Where the symbols take the units:
q559 κ q99
q559 β q499
q559 η q296
q559 θ q53
q559 γ q396
q559 ω q104
q104 κ q491
q104 β q261
q104 η q664
q104 θ q853
q104 γ q293
q104 ω q559
q426 β q807
q426 θ q648
q426 γ q280
q426 ω q150
q773 κ q917
q773 β q760
q773 η q916
q773 θ q914
q773 γ q150
q773 ω q280
q201 β q669
q201 η q150
q201 θ q466
q201 γ q916
q760 κ q747
q760 β q773
q760 η q53
q760 θ q296
q760 γ q805
q760 ω q336
q613 κ q566
q613 β q924
q613 η q767
q613 θ q114
q613 γ q541
q613 ω q845
q111 κ q150
q111 β q114
q111 θ q924
q111 γ q917
q293 κ q286
q293 β q234
q293 η q76
q293 θ q337
q293 γ q104
q293 ω q396
q261 κ q416
q261 β q104
q261 η q828
q261 θ q449
q261 γ q234
q261 ω q499
q664 κ q515
q664 β q828
q664 η q104
q664 θ q336
q664 γ q76
q664 ω q296
q916 κ q294
q916 β q53
q916 η q773
q916 θ q499
q916 γ q201
q916 ω q449
q973 κ q914
q973 β q541
q973 η q425
q973 θ q917
q973 γ q924
q973 ω q402
q720 κ q280
q720 β q884
q720 θ q402
q720 ω q917
q396 κ q767
q396 β q466
q396 η q566
q396 θ q669
q396 γ q559
q396 ω q293
q294 κ q916
q294 β q724
q294 η q917
q294 θ q425
q767 κ q396
q767 β q24
q767 η q613
q767 θ q629
q767 γ q99
q767 ω q286
q466 κ q24
q466 β q396
q466 η q178
q466 θ q201
q466 γ q499
q466 ω q234
q449 β q853
q449 η q280
q449 θ q261
q449 ω q916
q99 κ q559
q99 β q425
q99 η q541
q99 θ q724
q99 γ q767
q99 ω q491
q337 η q807
q337 θ q293
q337 γ q853
q337 ω q669
q924 κ q178
q924 β q613
q924 η q24
q924 θ q111
q924 γ q973
q924 ω q322
q541 κ q296
q541 β q973
q541 η q99
q541 θ q747
q541 γ q613
q541 ω q515
q566 κ q613
q566 β q178
q566 η q396
q566 θ q805
q566 γ q296
q566 ω q76
q114 κ q805
q114 β q111
q114 η q629
q114 θ q613
q114 γ q747
q114 ω q271
q629 κ q669
q629 η q114
q629 θ q767
q629 γ q724
q515 κ q664
q515 β q402
q515 η q491
q515 θ q884
q515 γ q845
q515 ω q541
q889 κ q853
q889 η q884
q889 θ q491
q889 ω q724
q499 κ q425
q499 β q559
q499 η q914
q499 θ q916
q499 γ q466
q499 ω q261
q416 κ q261
q416 β q491
q416 η q402
q416 ω q425
q402 κ q828
q402 β q515
q402 η q416
q402 θ q720
q402 γ q322
q402 ω q973
q669 κ q629
q669 β q201
q669 η q805
q669 θ q396
q669 γ q53
q669 ω q337
q807 κ q271
q807 β q426
q807 η q337
q807 θ q76
q807 γ q336
q807 ω q805
q53 κ q724
q53 β q916
q53 η q760
q53 θ q559
q53 γ q669
q53 ω q853
q336 κ q884
q336 β q280
q336 η q853
q336 θ q664
q336 γ q807
q336 ω q760
q805 κ q114
q805 β q150
q805 η q669
q805 θ q566
q805 γ q760
q805 ω q807
q648 κ q322
q648 β q76
q648 η q234
q648 θ q426
q648 γ q828
q648 ω q178
q24 κ q466
q24 β q767
q24 η q924
q24 γ q425
q271 κ q807
q271 θ q845
q271 γ q884
q271 ω q114
q845 κ q76
q845 β q322
q845 η q286
q845 θ q271
q845 γ q515
q845 ω q613
q296 κ q541
q296 β q914
q296 η q559
q296 θ q760
q296 γ q566
q296 ω q664
q853 κ q889
q853 β q449
q853 η q336
q853 θ q104
q853 γ q337
q853 ω q53
q322 κ q648
q322 β q845
q322 γ q402
q322 ω q924
q884 κ q336
q884 β q720
q884 η q889
q884 θ q515
q884 γ q271
q884 ω q747
q286 κ q293
q286 η q845
q286 γ q491
q286 ω q767
q917 κ q773
q917 β q747
q917 η q294
q917 θ q973
q917 γ q111
q917 ω q720
q178 κ q924
q178 β q566
q178 η q466
q178 θ q150
q178 γ q914
q178 ω q648
q491 κ q104
q491 β q416
q491 η q515
q491 θ q889
q491 γ q286
q491 ω q99
q747 κ q760
q747 β q917
q747 η q724
q747 θ q541
q747 γ q114
q747 ω q884
q76 κ q845
q76 β q648
q76 η q293
q76 θ q807
q76 γ q664
q76 ω q566
q828 κ q402
q828 β q664
q828 η q261
q828 θ q280
q828 γ q648
q828 ω q914
q234 β q293
q234 η q648
q234 γ q261
q234 ω q466
q914 κ q973
q914 β q296
q914 η q499
q914 θ q773
q914 γ q178
q914 ω q828
q280 κ q720
q280 β q336
q280 η q449
q280 θ q828
q280 γ q426
q280 ω q773
q425 κ q499
q425 β q99
q425 η q973
q425 θ q294
q425 γ q24
q425 ω q416
q150 κ q111
q150 β q805
q150 η q201
q150 θ q178
q150 γ q773
q150 ω q426
q724 κ q53
q724 β q294
q724 η q747
q724 θ q99
q724 γ q629
q724 ω q889

The rows follow the links: the fewer symbols apart two units are, the more alike their rows tend to be.

Each row is also shifted at random along 4 hidden directions that mean nothing.

The rows of 57 units, shuffled:
Each row stands for one unit.
v1: [ 15,   2,   9,   8,  -7, -12,   1, -17,  10,  -7,  16,   8,  -5,  -9, -11,  -6, -10,  10,   1,  15,  -1, -22,   4,  -7,  10,  -2,  19,   1,  -7,   1,  -9,   1,  -3,  22,   1,   4, -10,  20,   3,   5,   9]
v2: [-29,  -2, -14,  11, -12,  -8, -19,  -4,  12,   1, -21,   3,  -9,  -9,   3,  -2, -15,  -1,   2,  -1, -14, -12,  -9,  -8,   4,   1,  19,  -5, -18,  -3,   4,  -6,   3,   4,  -7,  -6,   1, -10,   5,   8,  11]
v3: [  3, -10, -16,   1, -11,  15,   0,  -7, -24,   9,  10,  14,  -2,  20,   9,  -8,   4,  -6,  -9,  -4, -10, -15,  -1,   4,  -7,  -5,   7,  -7, -19,  -4,   5,  -3,  18, -12,   0,   2,  11,  -9,  -9, -10,  -5]
v4: [ 17,   1,   3, -24,   2, -10,  33, -30,  -7,  20, -14,   0,  -8,  -1, -19,  20, -12,  11,   4,  -3,  -8,   0, -11,  14, -12,   5, -19, -25, -13, -14, -10,   0,  -1,  -3,  -7,  13,  20,  -9,  13,   4,   2]
v5: [  3,   2, -14,  -1,  -6,  11,  16,  15,  10, -20,   6,  -7,   7,  -3,   2,   0,   4,  14,   4,  11,   4,   4,  -4,   9, -20, -10,  10, -19,  -6, -19,   1,   3,   4,  23,   2,   7, -13,   2,  14, -11,   6]
v6: [ 21,   9,  18,  -5,   7,   8,  24,   4,  24,   6,   8,   1,   1,  -1,  -6,  -1, -18,  20,  -3,   5,  17,  11,  20,   8, -14,   7,   0,  -8,   8, -10,  11,   6,   6,   6,  -1,  19,  -4,  11,  13,   8,   9]
v7: [ 46,  17,   1,  16, -12,  11,  -1,  29,  -4,  -4, -23,   2,  11, -12,   6,  12,  19,  -3, -15,  -4,  -2,  13, -27,   0,  25,  -4, -11,  16,  -5,  12,  -9,  -4, -10, -12,  -1, -17,   1, -29,  15,   5, -11]
v8: [  7,  -2,  -6,  -6,  -9, -30, -16, -18,   0,  -7, -25,  -6,  -7, -19,  -4,   9, -29,   0,  -2,  -6, -19, -22, -13,  -8,  13,   4,  19, -15, -19,  -6,   4,   4,  -7,  13,  -3, -16,  11,   4,   9,  -2,  14]
v9: [-49,  -9,  -2, -19,   3,   5,  11,  15, -38, -12, -17, -27,  19,  -7,   7,  19,  23, -18,  -1, -24,   1,  20, -29,  11,   9,   1, -24,   7,   9,   0,   3,  12, -25, -13, -17, -15,  -1, -16,  10, -14, -30]
v10: [  5, -17,  -5,  -7,  10, -31, -19,  -8, -19, -25,  -2, -13, -13,  -7,  -4,  11,  30, -20,  24,  13,  -6,   5, -21, -12,  11,   9, -39,  11,  27,  23, -36,  -9, -36,  -5,   4, -18, -24,   7, -28,   0,   4]
v11: [ 28,   9,  18, -19,  19, -18,  17,  -5, -20, -21, -15, -22,  13, -10,  -4,  33,  20,   2,  15,   1,  17,  12, -14,   0,   4,   3, -35,   5,  24,   8,  -8,  13, -29,  -1,   0, -14, -10,   8,   6,  -6, -18]
v12: [ 32,  -8, -20,   4,  -6,  12, -23,   7,  -7,  -1,   3,  23,  -9,   4,  10,  -4,  15,  -5,   2,   0, -10, -15,  -7,  -3,   0,  -7,  -3,  -4,  -9,  18,  -7,  -5,   8, -14,  -7, -12,   6,  -8, -14, -15,  -6]
v13: [-34,   1, -14,   3,  -5,  15,   7,  15, -17,   3,  -5,  19,  -2,  10,   3,   5,  20,   0,   1,  -5,   2,   1, -13,   6,  -9,  -5, -15,  -4,  -9,   2,  -3,  -3,  11, -15,   0,  -4,  13, -20,  -9, -13, -15]
v14: [ -5,   0, -16,  12, -15,  10,  -1,  10, -13,  -1,  -2,  -2,   4,   5,   8,   2,  12, -16,  -5,  -6, -10,   5, -21,   7,  15,  -8,  -2,   3, -12,   5,  -7,  -9,   0,   0,  -6, -12,   2, -18,  -2, -11, -12]
v15: [ 36,   8,   4,  15, -11,  -9, -24,   0,  10, -13,   9,  14,  -1, -22,  -2, -11,  -6,  -3,  -4,   7,  -5, -24,   0, -12,  23,  -7,  29,   5,  -9,   9,   6,   0,  -8,  16,  -1, -14,  -4,   2,   6,   4,   5]
v16: [ 79,  -1, -18,   6,  -3, -18, -53,   4,  25,  -4, -20,  -5, -19, -10,  -2, -10, -32,  -8,   9,  -7, -16, -10,   4, -17,  15,  12,  18,   1,   9,  13,   6,  -3,  -6,  -5,   6, -17,   5,   2,  -4,  14,  25]
v17: [ 69,   1, -18,   6,   1, -10, -30,  15,  30, -17,   5,  -2,  -8,  -8,  -8, -18, -10,   2,  12,  13,  -6,   1,  13, -12,  -4,   8,   9,  -9,  14,   6,  -5,  -8,   2,  10,  12,   6, -22,  16, -10,   3,  28]
v18: [  0,  -4,  -8, -14,   8,  24,  11,   7, -11,  16,  -5,   3,   1,  20,   5,  -2,   1,   1,  -5, -33,   0,   7,   4,  10, -14,   7, -13, -12,  -3,  -3,  17,  13,  14, -22,  -1,   9,  16, -15,   3,  -7, -10]
v19: [ 16,   2,   8,   1,  -5,  15,  22,  10, -24, -28,  24,  -1,  12,  -1,   8,  11,  43,   5,   3,  30,  15,   2, -12,  13,   0, -16,  -2,   3,   3, -15, -10,   0,  -7,  16,  -4,  -3, -15,   8,  -4, -27, -19]
v20: [ -4,  -5,   6,  15,   1, -14,   1, -28,  16,  37,  26,  13, -22,  22,   3, -25, -16, -10,  -9,  12,  -7,   0,  34,   0,   2,  -4,  12,  14,   6,  -9,  -1, -27,  40,  -2,  15,  24,  -9,  19, -27,  18,  21]
v21: [-11, -17,   3, -18,  11,  -9,  22, -17, -27,   2,  11, -21,   0,  14,  -1,   6,   9, -10,   8, -13,  -1,   9,  -5,  12, -10,   6,  -9,  -3,   7,  -9,   5,  11, -11,   2,  -1,   9,  -3,   5,  -8, -10,  -4]
v22: [ 37,  14,  19, -11,   5,  -9,  45, -21,   3,  24, -18,   7,   0,   8, -16,  20, -23,  18, -11,  -3,   9,   2,   0,  13, -13,  -3,  -7,  -4, -12, -20,   2,   3,   7,  -2,  -5,  15,  13,  -1,  20,  13,  -5]
v23: [-68,   6,   8,   0,  -4,   7,  37, -12, -15,   3,  15,   8,   6,   9,   0,   5,  25,   5,   0,  24,  11,   2,  -5,   8, -13, -11, -12,  11,  -5, -18, -11,  -4,   8,  10,   0,   9,  -9,  10,  -3,  -6, -12]
v24: [  2,  14,   9, -12,   6,  19,  29,   3,  -6,  19, -15,  19,   5,   5,   3,  14,  -6,  15, -13, -10,   5,   0,  -2,   8, -13,  -8,  -6,  -1, -12,  -4,  13,  10,  13, -15,   2,   1,  30, -15,  16,   3, -22]
v25: [ 42,  -1,  -9,  -4,  -6,   1,  -2,  10,  12, -23,  -8, -34,  11,  -8,  -3,   2, -12,   0,  11,   0,  -1,  22,  -8,   6,   2,   6,   3, -11,   9, -14,   4,   9, -19,  21,  -5,  -2, -16,   2,  10,   3,   2]
v26: [  3,  13,  -5,  17, -16,  24,  -4,  41,  11, -17,   3,   3,  19, -17,  11, -13,  21,   3, -16,  13,  15,  14,  -9,   0,  14, -11,  19,   7, -12,   7,  -4,   1,  -4,  12,  -1,  -5, -17, -15,  12, -13, -12]
v27: [ 25,  13,  21,   1,   2,  -1,  34,  10,  -6,  -7, -17,  -3,  12, -18,  -6,  17,  23,  12,  -9,  11,  13,  23, -26,   7,   4,   1, -23,  12,   8,  -8, -23,  -4, -21,   7,  -7, -10,  -2, -13,  18,  -3,  -8]
v28: [ 38,   0, -19,  13,   1, -23, -52,  12,  15, -21, -21,  -6,  -5, -10,  -2, -11,  -4, -13,  14,  -5, -14,  -2, -11, -20,  23,   6,   4,   4,  11,  30, -13,  -8, -15,   0,   6, -24, -13,  -4,  -5,  10,  16]
v29: [-17,   0,   1, -25,   5, -16,  -5,  -7,  -6,  -7, -39, -29,   7, -14,  -3,  21, -31,  -6,   1, -26,  -6,   0, -11,   1,   0,  10,  13, -11,  -2,  -9,  19,  19, -20,   4,  -6, -13,   8,   0,  22,  11,   1]
v30: [ 10,   7,  15,   8,  -4,  -3,  16,   4,   5, -12,  -2, -21,  19, -14,  -4,  -8,  -3,  -3,  -4,  10,  15,  23,  -4,   6,  14,   7,   0,  12,   4,  -4,  -9,   7, -23,  20,   1,  10, -14,  -1,  17,  11,   6]
v31: [ 24,   6, -18,   1,  -5, -10, -43,  -4,  17, -10,  -9,  23, -14,  -6,  -3,  -7, -14,   3,  10,  12, -20, -31,   7, -22,  -4,  -4,  13, -13,  -3,  15,   1,  -9,   2,   3,   4,  -9,   0,   7, -11,  -2,  11]
v32: [ 16,  -8,  -7,  14,  -8,   1,   0,  -1,  -7,   0,  17, -15,  -5,  10,   1, -24,   5, -19,   4,   5, -10,  13,  -2,   3,   5,   1,  -7,   3,   5,   4, -12, -18,  -1,   5,   5,  12, -19,  -4, -17,   1,  16]
v33: [ 16,  -8,   6,   7,   3,  17,   9,   1,  -8,  26,   0,  -2,   4,  20,  16,  -4,  -7,  -9, -17, -25,   1,   4,   9,   2,  -6,  -3,  15,   9,  -7,  -7,  27,   6,  23, -18,  -8,   7,  15,  -4,   0,   6,  -7]
v34: [ 18, -23, -14,  -5,  -3, -13, -46,  -3, -30, -28,   5, -10,  -7,   3,  18,   1,  26, -29,  14,  -8, -13, -16, -16, -10,  23,  -1, -12,  11,  15,  21,  -9,   6, -25,  -5,  -3, -29, -10,   5, -20, -14,  -9]
v35: [ 25,   6,  14,   7,   2, -23,  -4,  -9,  22,   2,  -6, -10,  -4, -14, -17,  -8, -16,   2,  -1,   8,   4,   9,  13,  -7,  13,  15,  -1,   7,  11,  12, -10,  -4, -14,   6,   3,   0,  -8,   3,   6,  20,  16]
v36: [ 26, -12,   2, -11,  22,  -2,  -6,   1, -12, -11,  10,   1,  -8,   6,   3,   0,  16,  -2,  15,   0,   3,   5,   4,  -5,  -8,   0, -23,  -2,  16,   5, -11,   4, -10,  -4,   5,  -1,  -9,  11, -11, -10,  -1]
v37: [-31,  -1,   2,  -7,   7, -10,  -9, -27, -27, -10,  -2,  11,  -3,  -5,   3,  25,  23,  -3,   2,   0,  -7, -32, -13, -14,  15, -12,   1,  11,  -8,   8,  -5,   4,  -3, -10,  -1, -20,  10,   3, -10,  -9, -14]
v38: [ 56,  -3,  21,  -9,   0,  10,  31,   1, -11,  -8,  -1, -36,  18,  -6,   8,   6,  10, -13,  -2,  -6,  12,  22, -11,  12,   8,   6,   0,  12,  15, -11,   5,   5, -14,  13,  -5,   3,  -8,   2,   4,  -7, -15]
v39: [  1, -16,  -8,   6,  -4,   3,  11, -22, -13,   7,  27,  21, -15,  22,  -4, -22,   4,   2,   2,  10, -13, -16,  16,   2, -22, -15,  10, -13, -15, -14,  -6, -15,  29,   3,   8,  18,   1,   8, -14,  -7,  12]
v40: [  0,  -3,  -9,   5,  -9,   4,  -3,  16,  20, -11,  -2, -19,  -3,  -6,   1,  -8,   1,  -7,   5,   3,   0,  23,   1,   0,  -5,   4,   9,  -3,   6,  -8,  -7,  -8,  -9,  18,   1,   4, -24,   0,   4,   0,  14]
v41: [-22,   5,   6,   7, -12,   2,   6,  -5,  -6,  20,  -4,  16,  10,   2,   2,   3,  -4,  -5, -11,  -4,  -4,  -3,  -8,   2,  11,  -7,   7,  14, -16,  -5,  -4, -10,  13, -11,  -5,  -2,  12, -11,   2,   3,  -4]
v42: [-17,  10,   3,   0,   3,  34,   6,  32,  -1, -43,  36,  12,  16,   4,   8,  -8,  45,  23,   5,  32,  18,  -2,   6,  -1, -23,  -7, -13,  -5,  10,   4,  -5,  15,  -9,  20,  10,   3, -23,  13,  -8, -32, -22]
v43: [-43, -10,   8, -25,  15, -24,   9, -29, -26,  14, -41, -15,  -2,  -7,  -7,  31, -14,  -7,   7, -35,  -7,   3, -23,   3,  12,  15, -31,  -3,   3,   6,  -5,   4, -30, -24, -10,  -8,  24, -12,   6,   9, -12]
v44: [  5,  12,  14,  13,  -8,   9,   3,  28,   4, -19, -16, -28,  25, -20,   7,   5,   4, -12, -14, -14,  16,  25, -10,   3,  21,   2,   4,  14,   9,   6,   9,  19, -28,  11, -12, -17,  -5, -21,  22,   4, -17]
v45: [ 33,   6,   3,  11,  -7,  12,  -4,  36,   3,   6, -17,  -4,   9,   5,  14,   1,   7, -13,  -9, -11,   7,  24, -14,  -1,  12,   1,  -7,  11,  12,  10,   2,  -4,  -2, -17,   0, -11,   1, -19,  10,   1, -14]
v46: [-13,   0,   4,   9,   2,  36,  27,  36,  -1,   9,  27,   6,  13,  23,  17, -17,  35,   6,  -6,  22,  24,  33,  19,  12, -25, -10, -19,  16,  20,  -9,  -2,  -9,  30, -10,  11,  20, -16,  -1,  -8, -14, -13]
v47: [ 26,  -2,  -6,  24, -11,   6, -22,  22,  -2,   6,   4,  -1,   5,   5,  20, -14,  12, -25, -13,  -7,  -2,   8,   3, -10,  26,  -1,  11,  24,   5,   9,  -2, -12,   8, -11,  -3,  -9,  -8,  -8,  -7,   5,  -2]
v48: [ -9,   2,   9, -15,  16,   3,   6,  -3,  -4,  21,  -8,   9,  -5,  16,   6,  12,  -5,   0,  -3, -16,   7,  -6,  14,  -4, -10,  -1,  -9,   6,   9,   2,  20,   7,  17, -25,   3,  -3,  22,   0,   1,   6, -15]
v49: [-54,  12,  25, -11,  18,  -8,  24, -12,  13,  25, -39,  -3,   2,  -8, -16,  14, -39,   5,  -8, -24,   9,   9,   7,   4,   1,  15,  -1,  -5,   2,   6,  15,  17,  -7, -14, -10,   8,  24,  -6,  28,  27,   3]
v50: [ 11,   8,   0,   3,  -3,  -1, -17,  -1,  17,  -7,   9,  22,   2, -15,  -5,  -9,  -7,  18,   0,   9,   2, -28,  13, -16,   6,  -3,  10,  -7,  -8,  16,   7,   4,   0,   2,  -1,  -3,  16,   5,   2,  -2,   1]
v51: [-17, -13,  -4,   6,  -3, -30,   8, -45, -10,  17,   2,  -3, -18,  -1, -22,   2, -16, -10,   8,   2, -18, -14, -10,  -2,  11,   5,  -2,  -7, -17,  -9, -21, -21,   1,   5,   0,  10,   0,   6,  -6,  14,  23]
v52: [-56,  -2, -15,   0,  -1,  21, -12,  26,  12, -12,   9,  -1,   7,   9,  19, -22,  11,  -1,   1,   4,   3,   9,   6,   4, -11,  -8,   9,  -7,   0,  -5,  14,  -5,  15,   0,   4,  -1, -19,  -4,  -6,  -7,   4]
v53: [ 10,   1,  10,  -2,   4,   4, -15,   7,   1, -23,   0, -16,  17, -17,   4,   2,  -2,  -3,  -2,  -7,   6,  -9,  -2,  -4,  17,   5,  16,   6,  10,  11,  17,  23, -21,   6,  -7, -14,  -4,  -2,  15,   2, -11]
v54: [-19,   0,  10,  17,  -1, -28, -23, -12,   9, -28,  28,   5,  -9, -23,  -6,  -6,  10,  -4,  10,  34,  -5, -21,   8, -14,  19,  -2,   6,  11,  -1,  13, -29, -13, -15,  18,   8, -10, -17,  20, -16,   6,  12]
v55: [ 18,   7,   2,   0,  10,  11, -27,  17,  15, -17,   1,  12,  12,  -9,   5,  -1,   4,   2,   4,  -2,   8, -11,  11,  -9,   2,   4,   4,   5,  14,  18,  12,  11, -14,  -8,   0,  -8,   6,   4,   2,   1,  -4]
v56: [ 10,   1,  15,   4,   0,   0,   9,   4,  -3, -25,  10, -17,  13, -13,  -2,   1,   4,  -1,   4,   6,  15,   8,   6,   2,   3,   6,   2,   3,  16,  -5,   0,  12, -21,  18,  -1,   5, -18,  14,   1,  -6,  -4]
v57: [-11,  19,  17,   1,  -4,  -4,  11,   9,   9, -12, -33,  -4,  20, -28, -11,  19, -11,   4, -12,  -6,   8,  10, -26,  -1,  22,   3, -10,   3,  -4,   8,  -4,  20, -31,   4,  -6, -19,  10, -19,  30,  13, -16]

Some units, each with its row:
q629 v54
q336 v11
q466 v14
q884 v6
q296 v33
q648 v12
q234 v13
q280 v36
q293 v7
q914 v34
q271 v42
q747 v56
q491 v49
q724 v30
q664 v48
q416 v28
q669 v23
q924 v8
q24 v2

Row, symbols taken left to right, then the row they reach:
v27 η θ γ γ: v24
v50 κ ω θ: v19
v53 κ κ γ: v15
v38 ω γ: v22
v18 γ κ: v31
v10 ω θ: v9
v43 κ ω η: v29
v17 β ω η ω: v35
v20 γ θ γ: v47
v4 θ γ κ: v16
v57 κ ω η: v37
v25 κ ω ω: v21
v40 η γ κ: v39
v1 θ η γ: v44
v41 θ θ κ: v26
v45 ω κ β: v52
v32 γ θ θ: v51
v5 κ θ: v3

